Below is a small trained network, with its code and all its weights. Each question gives an input and a target symbol and asks what happens when units are switched off, that is, made to give their printed mean instead of their output.

import numpy as np


def w(rows, s, z=0):
    codes = np.array(rows[::2]) - 128.0
    scale = np.full(codes.shape[1], s)
    scale[-1] = z or s
    return codes * scale


def f(y):
    return np.maximum(y, 0)


def softmax(a):
    e = np.exp(a - a.max(-1, keepdims=True))
    return e / e.sum(-1, keepdims=True)


def log_softmax(a):
    a = a - a.max(-1, keepdims=True)
    return a - np.log(np.exp(a).sum(-1, keepdims=True))


def net(x, mask):
    ids = ['ΔΞβεθμπστφψω'.index(c) for c in x.split()]
    T = len(ids)
    res = E[ids] + P[:T]
    u = 0
    for l in range(2):
        r = res
        for j in range(2):
            rows = slice(3 * j, 3 * j + 3)
            q, k, v = (r @ M[l][rows].T for M in (Q, K, V))
            z = softmax(np.where(np.tri(T) > 0, q @ k.T / 3**0.5, -1e9)) @ v
            o = O[l][rows]
            res = res + np.where(mask[u + j], z, o[:, -1]) @ o[:, :-1]
        u += 2
        y = f(res @ A[l][:, :-1].T + A[l][:, -1])
        res = res + np.where(mask[u : u + 4], y, B[l][:, -1]) @ B[l][:, :-1]
        u += 4
    return log_softmax(res[-1] @ U[:, :-1].T + U[:, -1])


Q, K, V, O, A, B = {}, {}, {}, {}, {}, {}
E = w([
[89,113,163,178],'Δ',
[133,121,127,211],'Ξ',
[40,127,143,105],'β',
[116,76,113,252],'ε',
[148,85,170,118],'θ',
[143,91,160,119],'μ',
[107,158,117,85],'π',
[149,86,164,117],'σ',
[156,41,158,122],'τ',
[92,119,134,48],'φ',
[159,176,164,150],'ψ',
[116,151,118,79],'ω',
],0.023)
P = w([
[165,165,54,86],'0',
[175,147,72,117],'1',
[189,138,94,133],'2',
[198,134,117,155],'3',
[215,132,128,160],'4',
[231,128,136,163],'5',
[241,127,143,180],'6',
[254,121,136,187],'7',
],0.0065)
Q[0] = w([
[149,160,175,142],'L0H1',
[149,134,135,135],'L0H1',
[157,206,88,140],'L0H1',
[28,184,3,62],'L0H2',
[144,188,129,113],'L0H2',
[140,105,107,140],'L0H2',
],0.046)
K[0] = w([
[120,173,165,102],'L0H1',
[145,171,141,132],'L0H1',
[164,179,60,83],'L0H1',
[2,78,91,14],'L0H2',
[114,181,110,143],'L0H2',
[166,102,95,112],'L0H2',
],0.037)
V[0] = w([
[130,135,78,134],'L0H1',
[143,157,94,85],'L0H1',
[155,206,130,98],'L0H1',
[162,150,83,145],'L0H2',
[86,215,253,65],'L0H2',
[188,255,51,152],'L0H2',
],0.0088)
O[0] = w([
[147,113,173,137,110],'L0H1',
[123,85,152,186,46],'L0H1',
[112,61,113,148,44],'L0H1',
[143,66,154,133,151],'L0H2',
[203,252,201,151,1],'L0H2',
[175,73,254,169,114],'L0H2',
],0.0077,0.0064)
A[0] = w([
[89,162,156,80,1],'L0N1',
[122,189,56,189,144],'L0N2',
[41,251,118,196,66],'L0N3',
[152,244,115,71,147],'L0N4',
],0.013,0.0038)
B[0] = w([
[111,173,245,171,161],'L0N1',
[136,83,174,104,215],'L0N2',
[255,140,82,29,249],'L0N3',
[55,28,178,148,254],'L0N4',
],0.0098,0.0034)
Q[1] = w([
[203,126,168,39],'L1H1',
[120,80,63,112],'L1H1',
[118,149,14,244],'L1H1',
[41,105,143,190],'L1H2',
[109,199,77,254],'L1H2',
[141,99,74,77],'L1H2',
],0.021)
K[1] = w([
[163,149,102,210],'L1H1',
[74,159,79,149],'L1H1',
[91,155,121,3],'L1H1',
[115,96,117,206],'L1H2',
[168,155,37,189],'L1H2',
[96,104,92,76],'L1H2',
],0.024)
V[1] = w([
[82,85,128,24],'L1H1',
[44,99,47,177],'L1H1',
[164,152,119,173],'L1H1',
[70,22,201,233],'L1H2',
[93,145,203,2],'L1H2',
[194,96,98,133],'L1H2',
],0.0093)
O[1] = w([
[146,177,74,210,176],'L1H1',
[136,9,116,178,151],'L1H1',
[122,106,147,90,107],'L1H1',
[28,120,195,96,255],'L1H2',
[100,209,95,254,165],'L1H2',
[127,154,143,86,192],'L1H2',
],0.01,0.0092)
A[1] = w([
[176,178,76,83,3],'L1N1',
[67,114,191,106,142],'L1N2',
[206,89,181,212,52],'L1N3',
[70,93,5,82,1],'L1N4',
],0.011,0.007)
B[1] = w([
[183,84,161,123,148],'L1N1',
[172,114,107,154,252],'L1N2',
[97,158,131,23,162],'L1N3',
[76,248,156,72,195],'L1N4',
],0.016,0.023)
U = w([
[202,94,57,75,15],'Δ',
[110,3,115,129,253],'Ξ',
[143,143,126,160,48],'β',
[3,89,209,72,80],'ε',
[112,92,94,140,151],'θ',
[118,91,77,135,184],'μ',
[103,114,147,143,106],'π',
[119,91,81,136,196],'σ',
[102,173,93,91,156],'τ',
[34,120,196,197,119],'φ',
[128,136,252,103,128],'ψ',
[103,120,131,145,152],'ω',
],0.0061,0.0056)

Each question gives the input, a string of symbols that net reads in full, and the target symbol t.
The units are the heads (3 rows each of Q, K, V and O) and the neurons (one row each of A and B). Each row of codes is followed by its name. A weight is (code - 128) times the scale printed after its matrix; where a second scale follows, it is the last column's (O, A, B and U).
mask holds one flag per unit, layer by layer, with each layer's heads first. A switched-off unit (its flag False) gives its mean, the last column of its rows in O or B, instead of its output. The means were averaged over made-up inputs and are rounded, as every weight is.
A unit's drop is (log p(t) with every unit on - log p(t) with that unit switched off) / (log p(t) with every unit on - log p(t) with every unit switched off).
The circuit of an input: a set's keep is (log p(t) with only the set's units on - log p(t) with every unit switched off) / (log p(t) with every unit on - log p(t) with every unit switched off). Starting from all 12 units, units are removed one at a time, each time the one whose removal leaves the highest keep (on an exact tie, the one counted first), for as long as the keep stays at least 0.8.
units of the circuit, in order: the units of the circuit, biggest drop first
most important unit: the unit with the biggest drop
top k neurons: the k neurons with the biggest drops, biggest first
top k neurons in layer l: the k neurons of layer l with the biggest drops, biggest first
which heads matter: for each layer, one digit per head in row order, 1 if its drop is at least 0.15 and else 0, layers parted by /
input Δ β Δ, target β: units of the circuit, in order => [L0N4 L0N3 L1H2 L0H2]
input τ ε τ Δ Ξ ω, target Ξ: which heads matter => 01 / 10
input Δ ε ψ τ Ξ, target Ξ: top 2 neurons in layer 1 => [L1N4 L1N2]
input τ β μ τ Δ, target τ: top 4 neurons => [L0N3 L0N4 L1N3 L1N2]
input τ ω τ Ξ θ ε θ, target ε: top neuron in layer 0 => [L0N3]
input Δ τ β ε, target τ: which heads matter => 11 / 10
input ε ψ τ β, target ψ: top 2 neurons in layer 1 => [L1N2 L1N1]
input τ σ ω Δ φ μ, target φ: units of the circuit, in order => [L0N4 L1H2 L0H2]
input Ξ σ π τ Δ, target Ξ: units of the circuit, in order => [L1N4 L0H2]
input ψ ω Ξ Δ ω, target Ξ: units of the circuit, in order => [L1N4 L1H1 L0H1]
input Δ ε ω τ ε τ ω, target ε: units of the circuit, in order => [L1N3 L0H2 L1N2 L1H1]
input ψ ψ φ, target φ: units of the circuit, in order => [L1H2 L0N4 L0H2]
input β ψ Ξ τ τ, target τ: which heads matter => 01 / 01
input τ Δ Ξ π, target Ξ: units of the circuit, in order => [L1N4 L0H2 L0N4]
input τ τ φ θ, target φ: most important unit => L0N4
input ψ ε π ψ θ τ ε Δ, target ε: which heads matter => 01 / 00
input τ Δ τ Ξ τ θ σ, target Ξ: top 2 neurons => [L1N4 L0N3]
input τ π ε τ τ θ, target ε: units of the circuit, in order => [L0H2 L1N4 L1H1 L1N3]
input ε Ξ ε μ σ, target ε: units of the circuit, in order => [L0H2 L1N4 L1H1 L1N3]
input τ τ τ ε Δ σ, target ε: most important unit => L0H2
input σ μ Δ, target Δ: units of the circuit, in order => [L0N3 L0H2 L1H2 L0H1]
input ψ Δ Δ τ Ξ Ξ σ, target Ξ: units of the circuit, in order => [L1N4 L1H1]
input Δ τ τ, target τ: top 2 neurons in layer 1 => [L1N4 L1N2]
input π τ Δ ψ τ σ, target ψ: which heads matter => 11 / 10
